Here is a tiny trained network, its code and every weight. The questions are about switching its units off for an input and a target symbol, where a switched-off unit gives its printed mean instead of its output.

import numpy as np


def w(rows, s, z=0):
    codes = np.array(rows[::2]) - 128.0
    scale = np.full(codes.shape[1], s)
    scale[-1] = z or s
    return codes * scale


def f(y):
    return y / 2 * (1 + np.tanh(0.7978845608 * (y + 0.044715 * y**3)))


def softmax(a):
    e = np.exp(a - a.max(-1, keepdims=True))
    return e / e.sum(-1, keepdims=True)


def log_softmax(a):
    a = a - a.max(-1, keepdims=True)
    return a - np.log(np.exp(a).sum(-1, keepdims=True))


def net(x, mask):
    ids = ['ΓΛΞΠΣαβζθμτφω'.index(c) for c in x.split()]
    T = len(ids)
    res = E[ids] + P[:T]
    u = 0
    for l in range(2):
        q, k, v = (res @ M[l].T for M in (Q, K, V))
        z = softmax(np.where(np.tri(T) > 0, q @ k.T / 2**0.5, -1e9)) @ v
        res = res + np.where(mask[u], z, O[l][:, -1]) @ O[l][:, :-1]
        u += 1
        y = f(res @ A[l][:, :-1].T + A[l][:, -1])
        res = res + np.where(mask[u : u + 4], y, B[l][:, -1]) @ B[l][:, :-1]
        u += 4
    return log_softmax(res[-1] @ U[:, :-1].T + U[:, -1])


Q, K, V, O, A, B = {}, {}, {}, {}, {}, {}
E = w([
[203,216,135,95],'Γ',
[98,91,116,132],'Λ',
[132,159,111,220],'Ξ',
[19,85,155,155],'Π',
[236,157,87,81],'Σ',
[31,142,167,249],'α',
[87,193,175,165],'β',
[180,92,72,131],'ζ',
[127,164,169,9],'θ',
[73,72,95,218],'μ',
[34,164,204,107],'τ',
[142,80,103,56],'φ',
[1,110,168,201],'ω',
],0.013)
P = w([
[102,8,231,201],'0',
[140,138,103,117],'1',
[250,152,209,141],'2',
[123,154,81,117],'3',
[245,150,211,149],'4',
[112,174,62,115],'5',
[232,143,216,151],'6',
[100,193,44,113],'7',
],0.015)
Q[0] = w([
[183,109,234,190],'L0H1',
[255,34,251,118],'L0H1',
],0.0087)
K[0] = w([
[161,1,228,205],'L0H1',
[190,54,236,115],'L0H1',
],0.0084)
V[0] = w([
[116,2,46,25],'L0H1',
[158,121,113,74],'L0H1',
],0.0083)
O[0] = w([
[111,2,129,82,39],'L0H1',
[184,113,132,84,2],'L0H1',
],0.013,0.004)
A[0] = w([
[137,98,200,161,213],'L0N1',
[59,87,155,131,46],'L0N2',
[126,109,8,118,254],'L0N3',
[143,104,80,150,81],'L0N4',
],0.014,0.006)
B[0] = w([
[195,66,215,19,254],'L0N1',
[52,159,246,135,165],'L0N2',
[120,46,59,69,222],'L0N3',
[254,105,124,202,130],'L0N4',
],0.0082,0.0087)
Q[1] = w([
[1,170,10,97],'L1H1',
[125,120,45,96],'L1H1',
],0.0075)
K[1] = w([
[2,215,23,99],'L1H1',
[155,107,56,80],'L1H1',
],0.0078)
V[1] = w([
[150,97,58,188],'L1H1',
[240,198,81,2],'L1H1',
],0.0071)
O[1] = w([
[233,40,178,189,31],'L1H1',
[123,244,113,54,11],'L1H1',
],0.011)
A[1] = w([
[163,163,81,105,48],'L1N1',
[243,58,167,60,78],'L1N2',
[139,96,254,96,251],'L1N3',
[228,253,252,133,69],'L1N4',
],0.0071,0.0035)
B[1] = w([
[117,121,132,167,152],'L1N1',
[117,149,252,143,189],'L1N2',
[198,166,49,128,248],'L1N3',
[97,99,57,142,198],'L1N4',
],0.012,0.011)
U = w([
[123,115,16,103,46],'Γ',
[124,58,65,82,248],'Λ',
[255,151,61,212,55],'Ξ',
[23,51,59,89,1],'Π',
[183,192,136,109,158],'Σ',
[101,173,197,214,142],'α',
[95,197,140,157,253],'β',
[196,140,166,142,203],'ζ',
[62,140,119,52,135],'θ',
[170,42,69,149,46],'μ',
[1,190,215,110,143],'τ',
[94,83,129,55,173],'φ',
[38,98,133,143,184],'ω',
],0.0084,0.0027)

Each question gives the input, a string of symbols that net reads in full, and the target symbol t.
The units are the heads (2 rows each of Q, K, V and O) and the neurons (one row each of A and B). Each row of codes is followed by its name. A weight is (code - 128) times the scale printed after its matrix; where a second scale follows, it is the last column's (O, A, B and U).
mask holds one flag per unit, layer by layer, with each layer's heads first. A switched-off unit (its flag False) gives its mean, the last column of its rows in O or B, instead of its output. The means were averaged over made-up inputs and are rounded, as every weight is.
A unit's drop is (log p(t) with every unit on - log p(t) with that unit switched off) / (log p(t) with every unit on - log p(t) with every unit switched off).
The circuit of an input: a set's keep is (log p(t) with only the set's units on - log p(t) with every unit switched off) / (log p(t) with every unit on - log p(t) with every unit switched off). Starting from all 10 units, units are removed one at a time, each time the one whose removal leaves the highest keep (on an exact tie, the one counted first), for as long as the keep stays at least 0.8.
units of the circuit, in order: the units of the circuit, biggest drop first
most important unit: the unit with the biggest drop
top k neurons: the k neurons with the biggest drops, biggest first
top k neurons in layer l: the k neurons of layer l with the biggest drops, biggest first
input Γ α ω Ξ Λ, target Γ: top 3 neurons => L1N4, L1N2, L0N1
input θ θ θ θ μ μ Γ Γ, target Γ: units of the circuit, in order => L1N4, L1H1, L1N2
input α ω φ Σ Γ θ Ξ, target α: most important unit => L0H1
input Σ ω Π, target Σ: top 3 neurons => L1N3, L0N1, L1N2
input Π φ β α ζ Γ τ μ, target μ: units of the circuit, in order => L1H1, L0N1, L0N3
input Γ Π Σ, target Γ: units of the circuit, in order => L1N4, L1H1
input β α μ ζ τ θ Ξ, target β: units of the circuit, in order => L1H1, L0N1, L0H1
input Π α θ β α, target Π: units of the circuit, in order => L1H1, L0N2, L0N1
input Ξ Γ θ Ξ ζ τ ω, target Ξ: units of the circuit, in order => L1N3, L0H1, L1N2, L0N1
input α Γ ω Ξ ω Ξ ζ, target α: top 2 neurons in layer 0 => L0N1, L0N3
input φ α θ, target φ: units of the circuit, in order => L1H1, L0H1, L0N2, L1N2
input τ τ β, target τ: units of the circuit, in order => L1H1, L0N1
input ω α Λ α Ξ α Ξ, target ω: top 2 neurons => L0N2, L0N1
input Γ Ξ β, target Γ: most important unit => L1N4
input Σ α μ, target Σ: top 2 neurons in layer 1 => L1N2, L1N3
input φ μ τ, target φ: top 3 neurons => L0N2, L0N1, L1N3
input Π τ Ξ μ, target μ: units of the circuit, in order => L1H1, L0N3, L0N1
input α θ Γ τ τ, target α: top 4 neurons => L0N2, L0N1, L0N3, L1N4
input Π Ξ μ τ Ξ, target Π: units of the circuit, in order => L1H1, L0N2, L0N1
input θ Ξ Ξ τ θ τ Π α, target α: top 2 neurons in layer 1 => L1N3, L1N4
input ζ α Ξ, target ζ: units of the circuit, in order => L0H1, L1N2, L0N1
input α φ β, target α: top 3 neurons => L0N1, L0N2, L0N3
input ω β β τ ω, target ω: units of the circuit, in order => L1H1, L0N2, L0H1
input θ β Σ ζ τ τ Ξ, target θ: top 3 neurons => L0N1, L0N2, L1N2
